How the objects are linked:
from | p o l d w
duti | kata vigo vido gepo pelo
biri | fino sobo toma tipu konu
saro | duti kofe taka vibe kuna
defe | nupi puvu goko nive rozu
valo | gimu fiku fise toze dadu
tova | bobi bege fino noti ruvi
kuna | pelo taka mobo mibu rufi
mopu | sobo gedi femu ledo zulo
kofe | vigo fata tefa saro taka
zate | gobo loke valo talo toze
vigo | sife lidi veda duti vido
bege | rufi fuma sulu tova fino
repi | sero keba vifo gimu tanu
nobe | kitu kata saro rofu vibe
vubi | valo tanu reko fegi kitu
siza | vifo begu kibu fise sife
lidi | kibu vibe mibu vigo veda
viko | noti doru tipu fuma godi
vibe | gepo saro kuna lidi mibu
zulo | toma femu defe luso nive
ruro | zire moro mufe leva leri
vaza | gedi kaga nebi toma nupi
kupa | luso zemo nano mako dagu
segi | doga lire fero gobu mubu
vave | talo fiso fegi sero mede
timi | tipu ledo luso fusi kaga
tipu | ruvi biri konu godi tibi
gepo | nobe duti pelo kibu moso
kibu | rofu gepo moso sife fata
rufi | nepo mobo pavi bobi zibi
taka | vido tefa noti kuna mobo
fuma | mobo viko godi bege sulu
leri | gidu mufe gobo lire lupu
rofu | begu nobe vibe lele lidi
nano | nive pogu zire dagu favo
goko | koba tode doga rozu moro
fata | lidi moso vuku kofe tefa
ruvi | doru fino ledo dogi timi
sine | fero talo keba neli repi
mako | kaga kupa dagu femu puvu
rozu | pogu goko moro moto ruro
femu | vaza mako puvu zulo defe
gidu | ruro gobu mobe rife gone
biso | taka raka viko nepo fuma
vido | kofe veda raka pelo biso
pogu | defe koba vule nano zire
sulu | pavi godi gedi fino mopu
luso | konu zulo nive kaga vema
dogi | viko ruvi timi pavi fusi
mede | keba fegi begu fiku siza
lire | rife leri lupu segi fero
nive | zemo defe rozu vema moto
moto | nano rozu ruro zuvi leva
veda | fata mibu bobi vido raka
fiku | repi mede siza valo fise
fegi | toze vubi kitu mede begu
talo | lupu zate toze sine keba
begu | bole kitu gepo siza kibu
tefa | veda vuku tova taka noti
moro | vule doga sudi ruro mufe
sudi | segi kari sine mufe neli
gobu | moro segi mubu gidu mobe
tanu | fiku vifo lele vubi reko
mibu | moso kuna rufi veda bobi
gedi | fusi tibi mako mopu femu
zemo | zulo nupi pogu kupa nano
loke | neli sero fiku zate valo
vuku | mibu nepo bege tefa tova
vule | goko fode segi zire gobu
vema | kupa nive moto nebi zuvi
noti | raka tova ruvi mobo dogi
godi | dogi tipu tibi sulu gedi
puvu | nebi dagu tode defe goko
zire | rozu vule gobu favo gidu
konu | ledo toma zemo tibi kupa
sife | lele kibu fata kata kofe
kaga | tibi luso vema vaza nebi
lupu | gone gobo fiso fero vave
tibi | timi konu kupa gedi mako
kata | reko sife kofe nobe saro
favo | moto zire gidu tode rife
koba | puvu zuvi fode pogu vule
vifo | mede bole rofu tanu lele
toma | mopu vaza nupi konu zemo
keba | vave toze bole repi vifo
moso | vibe pelo nepo fata vuku
leva | favo ruro leri fode lire
kari | lire gone talo sudi sine
kitu | dadu reko duti begu gepo
sobo | sulu fusi vaza biri toma
pelo | saro vido biso moso nepo
fino | zibi sulu mopu ruvi ledo
fiso | zate gimu vubi vave fegi
sero | sine vave mede loke fiku
gone | leri mobe zate kari talo
toze | fiso valo dadu keba bole
doru | tova zibi biri viko tipu
reko | fise lele vigo kitu duti
raka | tefa bobi doru biso viko
bobi | vuku rufi zibi raka doru
zuvi | dagu moto leva koba fode
lele | siza rofu lidi reko vigo
nupi | femu nebi koba zemo pogu
tode | zuvi favo rife goko doga
gobo | mobe neli gimu lupu fiso
fusi | godi timi kaga sobo vaza
zibi | bege pavi sobo doru biri
fero | kari lupu vave mubu sero
neli | mubu sine repi gobo gimu
doga | fode rife kari moro sudi
bole | fegi dadu nobe vifo rofu
fise | tanu siza sife dadu kata
mobe | mufe mubu loke gone zate
dagu | vema nano favo puvu tode
pavi | fuma dogi fusi zibi sobo
gimu | loke repi tanu fiso vubi
mubu | sudi fero sero mobe loke
fode | tode leva lire vule segi
rife | leva gidu gone doga kari
mufe | gobu sudi neli leri gobo
dadu | vubi fise kata bole nobe
nepo | kuna biso fuma vuku bege
mobo | biso noti dogi rufi pavi
ledo | biri mopu zulo timi luso
nebi | mako vema zuvi nupi koba

The rows follow the links: the fewer symbols apart two objects are, the more alike their rows tend to be.

Each row is also shifted at random along 5 hidden directions that mean nothing.

Known rows, each with its object:
-34 9 -43 14 -50 -22 -42 -60 -47 -11 50 -48 30 -12 -6 -19 -50 7 -31 -17 31 -26 -35 0 38 20 38 11 11 51 10 -23 -> rufi
-18 -24 -69 22 8 4 7 5 -16 7 81 -7 2 44 74 -49 -27 32 9 -59 4 -25 -35 -4 13 76 48 -27 -35 6 -25 -47 -> luso
11 11 -20 5 -49 -14 15 -1 31 23 -17 -67 48 -10 -36 -12 -12 -1 -19 40 -36 1 14 -24 -16 42 12 -35 -14 40 -42 -17 -> doru
33 -16 -7 -29 14 10 30 35 6 28 -66 41 -7 30 -7 -43 -14 -11 6 -38 -12 -18 -5 -61 -29 51 5 -34 15 -24 -45 -51 -> nebi
-26 12 -48 13 -53 -6 -31 -41 -10 -4 51 -58 34 -31 4 -16 -7 -16 -25 3 -2 -22 1 5 27 26 28 -2 -10 42 -2 -7 -> noti
31 7 57 -25 57 -5 15 4 -5 -3 -67 21 -45 34 -26 15 -4 2 26 3 -1 -30 63 -20 -14 -27 -26 -7 -32 -56 -9 8 -> sudi
25 2 5 -7 -42 -8 19 12 15 6 -56 -72 38 42 -19 -16 -23 -10 -12 -1 -18 -45 35 -38 -31 50 14 -42 -45 20 -51 -30 -> pavi
-1 -9 55 15 -2 9 33 40 1 -16 3 3 4 46 11 52 4 35 2 12 14 41 -27 47 -3 -52 -14 26 4 10 40 46 -> fise
30 -8 46 -23 15 -15 14 54 -65 37 -36 -1 -5 5 3 42 -52 34 7 11 -39 7 4 -12 -41 -60 -1 -34 -6 -10 -45 26 -> valo
-36 -2 -25 27 39 0 3 3 15 -19 -68 71 -39 -38 -49 -28 -3 -22 10 -23 42 -40 -16 -48 -12 7 30 38 45 -43 32 -24 -> goko
-15 -31 36 -1 -12 13 -28 10 -51 -58 64 -5 -8 47 106 39 37 -25 -3 -78 46 -24 -10 59 25 -49 -7 33 -40 5 43 42 -> begu
38 19 40 -25 53 -12 11 -26 17 38 -39 39 -32 38 -67 12 -28 34 30 45 -6 36 1 16 10 -30 -33 -14 13 -35 -17 12 -> mufe
-39 -2 -2 43 39 -25 -9 11 -28 -2 -5 4 -36 -3 -13 36 -42 34 25 10 26 -36 -17 7 -15 -49 52 18 -22 -33 23 30 -> talo
27 -1 6 -35 -32 -9 -36 10 44 -18 -27 -60 19 -17 11 -38 24 -37 -23 50 -4 36 18 -17 -16 50 -63 19 -18 19 22 -26 -> tipu
1 4 39 -16 52 -16 -42 -4 -10 -32 -59 18 -53 -15 -25 17 4 -42 14 22 35 -17 28 -5 -12 -55 -29 42 -18 -58 42 22 -> mubu
14 2 19 -13 -52 22 33 10 -42 26 6 -2 40 -22 13 38 10 -6 -27 -27 -45 -11 25 6 6 -30 1 -38 27 38 -47 26 -> lidi
-9 16 13 -26 -64 -10 -34 -47 -65 -34 4 -36 31 -39 -5 -3 -20 -1 -49 -5 19 5 24 -22 28 0 -35 54 44 55 49 -6 -> tefa
-25 21 -43 46 50 20 28 -22 51 6 31 54 -34 -27 -17 -12 34 13 33 6 -13 -15 21 15 17 10 36 -13 2 -43 -1 0 -> fode
21 6 0 -27 58 -9 -6 -47 -28 45 29 54 -37 41 -4 -9 -28 12 29 -30 -11 -19 -2 10 37 -4 3 -41 -1 -43 -50 -12 -> gidu
32 -4 -27 -20 27 25 13 10 86 28 30 35 1 -7 27 -46 70 -35 16 20 -44 52 -5 4 6 54 -38 -31 7 -18 -33 -27 -> nupi
-25 5 -46 19 -53 -12 -58 -47 2 -21 18 -52 32 -38 -8 -21 9 -63 -35 -13 30 -40 -16 -1 22 17 34 6 -4 32 3 -12 -> mobo
-39 -26 4 35 -29 26 -3 40 -30 -55 12 -10 5 -6 67 47 59 -64 -11 -92 32 -81 9 22 -2 -47 45 7 -34 -5 12 33 -> nobe
30 -14 58 -38 11 6 -23 35 11 -7 7 -9 -7 6 46 39 57 -56 2 13 -19 36 9 49 -6 -56 -54 -7 -25 -17 -12 49 -> fegi
36 13 51 -43 -51 22 13 -22 -15 -2 36 -25 36 24 27 20 36 -2 -27 -7 -29 31 52 27 37 -8 -67 -6 5 49 -3 21 -> pelo
-21 -18 -64 33 -3 0 11 34 25 -6 -7 -6 0 -29 25 -42 9 -14 3 -21 -4 -34 -8 -41 -29 57 48 -10 -22 -7 -10 -37 -> kaga
21 -21 -27 -44 11 -5 -31 19 -17 23 -84 45 -3 -19 -23 -59 -32 -65 -4 -34 11 -18 -70 -67 -24 41 16 -29 55 -22 -53 -58 -> zemo
23 -3 -14 -24 -37 -14 -43 -23 28 -1 -18 -68 40 24 -2 -24 0 -79 -25 -7 15 -30 -17 2 4 40 8 -39 -34 23 -47 -18 -> zibi
25 -16 15 -35 36 19 2 18 18 -22 -68 57 -36 14 8 -38 37 -39 16 -44 17 -16 24 -49 -13 37 -40 16 14 -46 7 -40 -> dagu
32 0 67 -27 -57 25 32 17 1 -32 -66 -33 34 27 0 25 49 -31 -25 -36 -14 -37 95 -19 -17 -5 -36 -5 -25 20 -3 18 -> vido
31 -4 32 -38 -48 19 -1 -37 -27 14 52 -11 40 51 36 24 14 -27 -17 -51 -4 4 -13 52 50 -19 -14 -41 9 41 -48 27 -> saro
-4 2 6 38 36 -21 5 25 34 53 -13 3 2 24 -63 52 -47 23 29 53 -1 21 -88 51 -20 -67 58 -47 3 -11 -44 48 -> gimu
-35 5 -37 46 49 26 29 -8 68 -18 29 54 -34 -16 2 -17 62 -1 30 -14 6 -17 29 9 15 29 19 20 -4 -39 31 -5 -> tode
-33 -16 18 4 -26 6 -27 32 -80 -39 21 11 -4 -68 57 37 17 -23 -26 -35 15 -11 8 0 -8 -63 -8 53 20 5 46 28 -> reko
25 26 46 -24 -56 19 42 -9 7 -7 2 -31 42 -3 -16 23 23 36 -30 37 -35 54 67 7 12 -5 -61 14 19 52 21 23 -> veda
-42 7 9 45 -29 1 31 43 -6 0 -15 20 20 -66 -40 47 -7 39 -19 37 4 38 -37 19 -20 -62 27 37 63 30 44 44 -> lele
-7 -10 45 16 56 1 8 7 -32 -49 -10 -8 -56 71 45 28 1 25 39 -47 29 -70 75 5 -15 -29 8 16 -95 -56 32 18 -> fero
32 0 11 -31 -37 -28 -7 7 7 15 -82 -55 35 33 -53 -29 -69 15 -22 39 6 20 -28 -40 -28 42 -15 -10 9 38 -18 -37 -> sulu
18 -12 13 -25 29 20 24 22 4 -22 -59 61 -41 6 7 -38 28 -3 13 -36 8 -11 45 -59 -23 40 -35 20 16 -40 22 -37 -> nano
24 18 41 -29 58 -14 -34 -43 9 9 9 29 -45 37 -19 6 -7 -1 25 37 14 35 -3 34 25 -35 -50 13 -4 -42 20 22 -> kari
14 -18 28 -23 22 -7 -17 30 -49 25 30 -8 -14 -3 63 42 -1 -18 11 -7 -32 -13 10 28 -18 -61 3 -41 -49 -23 -47 35 -> keba
30 -6 -3 -30 -39 -27 -19 -18 7 10 -45 -67 40 58 -32 -24 -55 -29 -17 -2 20 -18 -30 -18 -9 41 11 -35 -16 32 -49 -27 -> dogi
-11 -12 59 5 -18 10 13 68 -37 -36 -47 3 -6 -53 16 51 22 1 -18 10 -6 10 36 -10 -43 -63 -23 49 10 -2 52 40 -> siza
38 9 44 -29 -47 17 17 -11 8 14 -26 -6 45 24 -22 30 21 -34 -24 -10 -14 7 4 26 11 -24 -22 -30 24 37 -40 28 -> kofe
-17 -13 -6 9 -41 8 0 -10 -61 16 38 6 36 3 20 36 -16 -16 -20 -65 12 -36 -40 31 27 -39 47 -28 33 35 -36 27 -> gepo
-39 1 4 48 44 -26 6 6 -41 -6 9 3 -38 14 -12 35 -56 63 28 3 22 -35 -1 16 -16 -47 52 19 -37 -31 22 22 -> sine
-3 19 -39 13 61 8 17 -47 13 38 46 60 -32 15 -21 -11 -4 24 35 -8 -19 -11 -2 15 34 8 29 -37 10 -37 -33 -4 -> moro
-20 7 -36 41 49 15 43 2 36 10 -11 58 -33 -13 -29 -3 19 11 36 -16 -16 -43 42 -15 -4 9 50 -18 -7 -48 -17 -10 -> leva
-2 11 1 9 -47 13 44 12 -30 34 19 6 46 -41 -17 45 -8 31 -26 1 -50 12 -3 14 6 -37 21 -31 54 44 -45 36 -> duti

Complete each set of four: the symbols that take the first to the second take the third to the fourth, perhaps in another order.
Answer with the object's name.
A -16 17 -53 3 -49 -19 -55 -42 10 1 29 -56 38 -72 -18 -20 4 -50 -35 33 -7 -7 -16 -3 20 21 12 3 13 38 -5 -14
B -33 10 -13 45 -54 3 3 -32 27 -44 3 -60 37 18 -20 9 13 -10 -21 -15 44 -42 13 16 13 16 34 21 -26 37 34 1
C 7 -3 16 -9 27 -18 -26 31 -24 37 9 -3 -8 -30 -2 43 -18 -15 12 29 -22 14 -30 28 -17 -69 10 -31 -2 -16 -44 39
D zate

A 39 14 33 -7 59 2 35 -2 33 36 -70 40 -30 21 -69 13 2 7 35 21 -25 -15 45 -15 -17 -13 -4 -40 -8 -52 -43 7
B 37 -6 56 -17 14 4 4 54 40 17 -39 -2 -3 -12 -1 52 39 -37 5 47 -33 35 13 27 -38 -63 -27 -28 -15 -19 -28 51
C 37 21 32 -46 56 -2 -5 -13 -14 30 -23 43 -33 -35 -20 0 11 -9 21 37 -48 17 64 -17 -2 -25 -57 -9 8 -43 -19 4
D mede

A -15 12 -16 12 37 22 40 13 55 -10 -38 74 -32 -51 -42 -29 35 21 15 30 -8 34 22 -31 -13 20 -27 42 48 -30 53 -17
B -13 16 -40 25 56 7 -18 -29 73 19 -43 67 -27 -33 -78 -14 27 -66 24 8 22 -24 -41 0 6 -10 40 -26 41 -47 -29 1
C -34 23 -40 35 -48 -13 -15 -51 18 -5 35 -47 41 -26 -46 -8 -20 10 -26 33 23 11 -34 22 28 14 27 17 24 50 28 -3
D pavi

A 34 13 56 -45 -59 11 0 -18 -18 -10 -8 -22 39 25 -2 20 18 -9 -31 -8 -7 19 32 11 26 -10 -54 6 19 44 7 17
B 35 -4 49 -43 -49 11 4 -6 -31 8 -44 -7 43 27 -12 32 5 -43 -24 -45 5 -21 11 -4 6 -22 -11 -33 25 33 -44 15
C -11 12 -46 23 -44 -6 -21 -36 60 5 55 -66 44 -1 -6 -12 19 -36 -22 23 -3 -5 -17 35 23 32 30 -30 -28 37 -24 -3
D rufi

A -30 4 -41 40 46 9 20 -25 6 -2 16 59 -41 -4 -13 -20 -1 24 23 -28 23 -28 1 -11 18 18 37 11 17 -34 17 -22
B -12 3 -39 -5 53 1 -31 -38 -34 18 10 66 -37 -56 -4 -26 3 -35 15 -29 -3 -42 2 -23 25 -11 16 -10 26 -46 -30 -17
C 8 2 12 -8 -46 26 4 3 -14 10 16 -4 42 -34 10 38 42 -54 -30 -27 -26 -9 4 24 14 -38 10 -31 33 36 -44 37
D fata

A -32 -14 -56 26 -11 -21 -25 15 0 -12 -25 -14 8 -51 -15 -46 -35 -5 -15 9 27 -11 -52 -50 -27 47 36 29 27 8 23 -46
B -7 -18 -7 3 -30 -11 0 46 -13 -40 -64 -54 3 -1 12 -39 -25 8 -16 -7 20 -33 27 -74 -53 63 0 38 -34 7 38 -52
C 3 25 -24 6 59 -8 6 -41 14 57 -3 68 -22 -2 -67 -7 -34 22 28 15 -4 4 -34 3 23 -7 29 -35 44 -30 -45 -8
D vule

A 35 -6 8 -45 -34 -26 -65 -22 17 -2 -59 -55 35 50 -33 -40 -36 -74 -28 0 43 -7 -62 -20 -2 40 -17 -10 -3 22 -29 -29
B -13 -19 -64 21 -1 10 23 41 10 18 9 8 2 -21 29 -43 -10 9 8 -18 -25 -18 0 -40 -25 63 40 -23 -14 -7 -30 -38
C 3 -1 -12 0 -31 -14 15 24 10 -14 3 -54 13 -10 13 -33 -16 51 -12 50 -15 41 24 -39 -30 64 -37 35 -17 28 46 -42
D nebi

A -6 17 -48 -14 63 -4 -41 -75 1 30 75 68 -39 -11 5 -25 9 -28 31 -18 5 3 -32 33 66 -2 9 -25 25 -36 -35 -4
B -3 20 29 -13 52 -15 -12 -24 -35 -5 32 24 -55 -3 5 12 -19 54 22 41 -6 27 35 15 12 -41 -43 37 -15 -32 49 17
C -38 -19 10 36 -29 10 10 24 -57 -28 13 8 17 11 21 47 -15 6 -16 -64 44 -40 -41 20 -2 -46 59 13 9 17 21 28
D moso

A -31 10 -35 47 -50 4 7 -23 21 -19 23 -62 39 -22 -13 -1 7 -1 -18 5 1 -38 23 3 10 28 40 8 -22 38 21 0
B 21 -9 -3 -16 -29 -21 -29 -17 5 -14 8 -61 19 102 17 -42 -47 24 -7 -10 50 10 -45 2 10 62 -11 -1 -30 30 12 -39
C 40 18 38 -34 55 3 14 -20 3 27 9 36 -37 -7 4 6 20 29 34 40 -55 35 73 2 7 -16 -56 -13 -13 -42 -9 15
D vave

A 29 23 26 -13 56 13 44 -2 41 35 -14 37 -30 6 -27 10 30 19 37 36 -57 10 77 4 -5 -13 -24 -35 -25 -47 -31 12
B 28 24 -6 -38 55 -3 -11 -42 -14 53 11 64 -32 -50 -23 -12 -7 6 20 30 -48 26 23 -5 19 -21 -30 -23 36 -34 -37 -2
C -35 15 -47 46 47 6 26 -13 45 16 -7 68 -25 -35 -70 -15 -4 25 26 16 9 1 -31 -8 8 11 46 11 50 -27 15 -3
D tode

A 13 1 25 -2 -47 23 40 21 -3 19 -38 -9 50 5 -31 46 10 -28 -24 -32 -19 -30 4 6 -9 -29 30 -44 28 35 -53 29
B 35 2 70 -19 -57 18 65 25 -28 -23 -82 -34 41 52 -17 33 -5 17 -23 -47 -10 -47 84 -32 -22 -2 -16 -10 -18 27 -7 7
C 11 1 1 -32 52 9 -18 1 -27 4 -67 55 -43 -75 -10 -13 33 -68 15 -32 -29 -69 79 -64 -21 -18 -1 -21 -7 -71 -42 -9
D sudi

A -23 38 -8 45 -63 15 51 -8 46 -17 19 -46 37 -83 -40 12 40 54 -30 85 -45 46 83 -3 -3 12 -21 46 12 56 69 19
B 32 0 10 -17 -30 -18 1 0 37 2 -13 -66 33 74 -1 -23 -21 10 -12 23 2 19 -3 -1 -6 57 -20 -22 -39 33 -16 -31
C 11 9 44 -8 -63 12 29 -5 -8 -44 -42 -37 35 3 -18 20 25 -2 -34 -10 1 -11 75 -20 -3 0 -34 27 -3 39 37 10
D pavi

A -39 -5 2 75 -23 25 75 49 38 -11 20 -2 23 10 -10 61 29 48 4 -2 4 0 -14 46 -13 -42 55 3 2 17 24 49
B 25 0 35 -1 -43 26 23 2 48 7 -44 -15 47 53 -33 49 44 -71 -13 -33 4 -28 -18 36 8 -30 22 -53 12 27 -52 39
C -33 0 -23 33 -34 10 22 -4 -43 11 94 11 24 -28 29 43 -7 43 -14 -16 -10 27 -43 55 33 -42 28 6 39 38 16 40
D kofe

A 23 -17 -34 -28 18 2 0 15 4 28 -2 34 -2 18 26 -50 -6 -18 8 -34 -15 4 -22 -35 -7 56 4 -38 11 -12 -51 -52
B 21 -2 8 -7 34 25 29 11 61 -16 -41 61 -28 20 -10 -31 46 -11 21 -8 12 19 7 -20 -4 38 -37 16 24 -37 23 -20
C 13 -28 74 -17 -7 2 18 53 -69 -23 -50 -4 -7 49 28 46 -31 31 1 -38 10 -16 11 -5 -31 -54 -16 13 -15 -4 9 27
D rofu

A -6 16 -45 1 -41 -17 -29 -54 2 25 100 -62 46 2 21 -21 -8 5 -17 20 -18 19 -17 30 42 42 11 -26 -19 54 -27 -15
B 33 -2 12 -29 -36 -15 -7 2 24 -2 -19 -65 32 35 12 -26 -5 0 -12 28 -20 23 22 -20 -15 51 -37 -12 -34 25 -9 -29
C -28 -16 32 20 -16 17 6 47 -26 -37 -3 3 3 -32 31 49 25 -6 -7 -17 17 0 2 17 -22 -56 0 41 8 9 51 43
D gepo

A -2 0 -27 16 -50 -8 -21 -7 59 -6 -46 -69 45 -26 -42 -8 21 -80 -21 12 4 -49 7 -13 -16 30 32 -29 -22 19 -30 -10
B 14 6 -20 -12 -49 -10 -19 0 28 9 -24 -67 42 -40 -16 -14 18 -45 -25 30 -40 -16 41 -28 -20 36 -2 -31 -28 26 -32 -15
C -18 13 7 35 -58 9 28 -23 22 -52 4 -55 39 33 -5 19 24 16 -14 -18 23 -31 51 11 14 17 9 29 -33 42 48 8
D biso

